Below are the code and all the weights of a small trained network. Each question names an input and a class and asks about switching units off, where a switched-off unit gives its printed mean instead of its output.

import numpy as np


def w(rows, s, z=0):
    codes = np.array(rows[::2]) - 128.0
    scale = np.full(codes.shape[1], s)
    scale[-1] = z or s
    return codes * scale


def f(y):
    return y / 2 * (1 + np.tanh(0.7978845608 * (y + 0.044715 * y**3)))


def log_softmax(a):
    a = a - a.max(-1, keepdims=True)
    return a - np.log(np.exp(a).sum(-1, keepdims=True))


def net(x, mask):
    res = np.array(x, float).reshape(1, 7) / 4 @ E
    y = f(res @ A[0][:, :-1].T + A[0][:, -1])
    res = res + np.where(mask, y, B[0][:, -1]) @ B[0][:, :-1]
    return log_softmax(res[-1] @ U[:, :-1].T + U[:, -1])


A, B = {}, {}
E = w([
[120,165,102,82,48,112,136,197,244,90],'x0',
[127,142,96,70,95,62,149,102,180,107],'x1',
[153,205,141,185,137,132,144,124,71,100],'x2',
[91,55,112,108,135,210,139,81,135,112],'x3',
[94,148,85,109,134,109,82,69,145,77],'x4',
[141,147,123,134,73,96,142,133,201,153],'x5',
[165,183,163,92,130,211,92,135,163,226],'x6',
],0.012)
A[0] = w([
[117,152,106,103,138,4,113,72,126,61,109],'n0',
[123,198,119,130,148,135,125,91,102,45,195],'n1',
[122,157,119,87,124,159,116,108,206,135,84],'n2',
[90,46,120,139,117,199,154,134,166,59,127],'n3',
[129,157,114,149,87,145,202,105,175,64,2],'n4',
[125,69,125,87,153,92,174,125,92,130,107],'n5',
],0.024,0.0027)
B[0] = w([
[80,103,126,160,7,91,46,163,12,173,254],'n0',
[139,101,128,165,120,97,205,114,84,60,212],'n1',
[171,166,142,112,119,205,125,108,220,156,205],'n2',
[69,90,118,111,133,67,54,152,63,161,216],'n3',
[173,129,133,104,103,155,188,87,212,78,197],'n4',
[165,170,127,176,80,130,197,99,118,37,182],'n5',
],0.013,0.029)
U = w([
[156,150,119,131,74,52,154,176,191,97,254],'0',
[127,70,109,18,167,188,109,100,238,163,41],'1',
[149,122,153,194,246,244,102,57,29,190,165],'2',
[125,201,105,127,196,38,93,254,190,193,49],'3',
[117,120,113,54,81,142,46,157,216,207,105],'4',
[70,40,83,123,131,87,116,119,93,91,161],'5',
],0.0075,0.0051)

Each question gives the input, the list of numbers given to net, and the class t.
The units are the neurons (one row each of A and B). Each row of codes is followed by its name. A weight is (code - 128) times the scale printed after its matrix; where a second scale follows, it is the last column's (A, B and U).
mask holds one flag per neuron, in row order. A switched-off neuron (its flag False) gives its mean, the last column of its row in B, instead of its output. The means were averaged over made-up inputs and are rounded, as every weight is.
A unit's drop is (log p(t) with every unit on - log p(t) with that unit switched off) / (log p(t) with every unit on - log p(t) with every unit switched off).
The circuit of an input: a set's keep is (log p(t) with only the set's units on - log p(t) with every unit switched off) / (log p(t) with every unit on - log p(t) with every unit switched off). Starting from all 6 units, units are removed one at a time, each time the one whose removal leaves the highest keep (on an exact tie, the one counted first), for as long as the keep stays at least 0.8.
circuit, biggest first: the units of the circuit, biggest drop first
most important unit: the unit with the biggest drop
top k neurons: the k neurons with the biggest drops, biggest first
drop when u is switched off: that unit's drop, to one decimal
input [7,7,-1,-6,7,-3,3], class 4: most important unit	n2
input [2,-4,0,-5,3,-6,4], class 2: circuit, biggest first	n0, n4
input [-3,-2,1,2,-4,3,-1], class 2: top 2 neurons	n0, n4
input [-4,3,-5,-3,-5,-7,6], class 2: circuit, biggest first	n4, n0
input [8,-7,-5,-6,4,-7,1], class 4: top 2 neurons	n1, n4
input [-7,0,-2,0,7,8,7], class 1: top 2 neurons	n0, n3
input [1,-7,-2,-2,0,0,1], class 2: circuit, biggest first	n0, n4
input [0,-6,-2,1,6,-2,4], class 2: top 2 neurons	n4, n0
input [2,4,-4,-1,-1,8,-4], class 4: top 3 neurons	n1, n0, n2
input [6,7,3,-8,0,-1,-5], class 5: top 3 neurons	n0, n2, n5
input [-7,-2,-5,8,1,4,5], class 2: top 2 neurons	n0, n4
input [-3,-2,7,-7,1,5,8], class 2: top 3 neurons	n4, n3, n5
input [6,3,-5,0,7,4,-8], class 5: top 2 neurons	n0, n3
input [3,-2,-7,1,-7,0,1], class 4: most important unit	n1
input [6,6,-8,0,-6,-8,6], class 1: top 2 neurons	n0, n2
input [-5,0,-6,-7,-5,1,2], class 2: top 3 neurons	n4, n0, n1
input [6,4,-8,-6,-6,5,1], class 1: circuit, biggest first	n0, n2
input [7,7,0,6,-2,-7,2], class 1: top 2 neurons	n0, n4
input [4,0,-2,-7,-3,6,8], class 4: top 2 neurons	n4, n1
input [1,7,0,6,4,-5,6], class 1: circuit, biggest first	n0
input [-6,0,4,-3,-5,6,1], class 2: circuit, biggest first	n4, n0
input [8,7,2,0,-7,-4,-8], class 5: drop when n2 is switched off	1.7
input [-5,-6,-3,-7,-3,5,3], class 2: drop when n0 is switched off	0.2
input [2,7,-4,-3,6,8,-8], class 5: drop when n5 is switched off	0.0
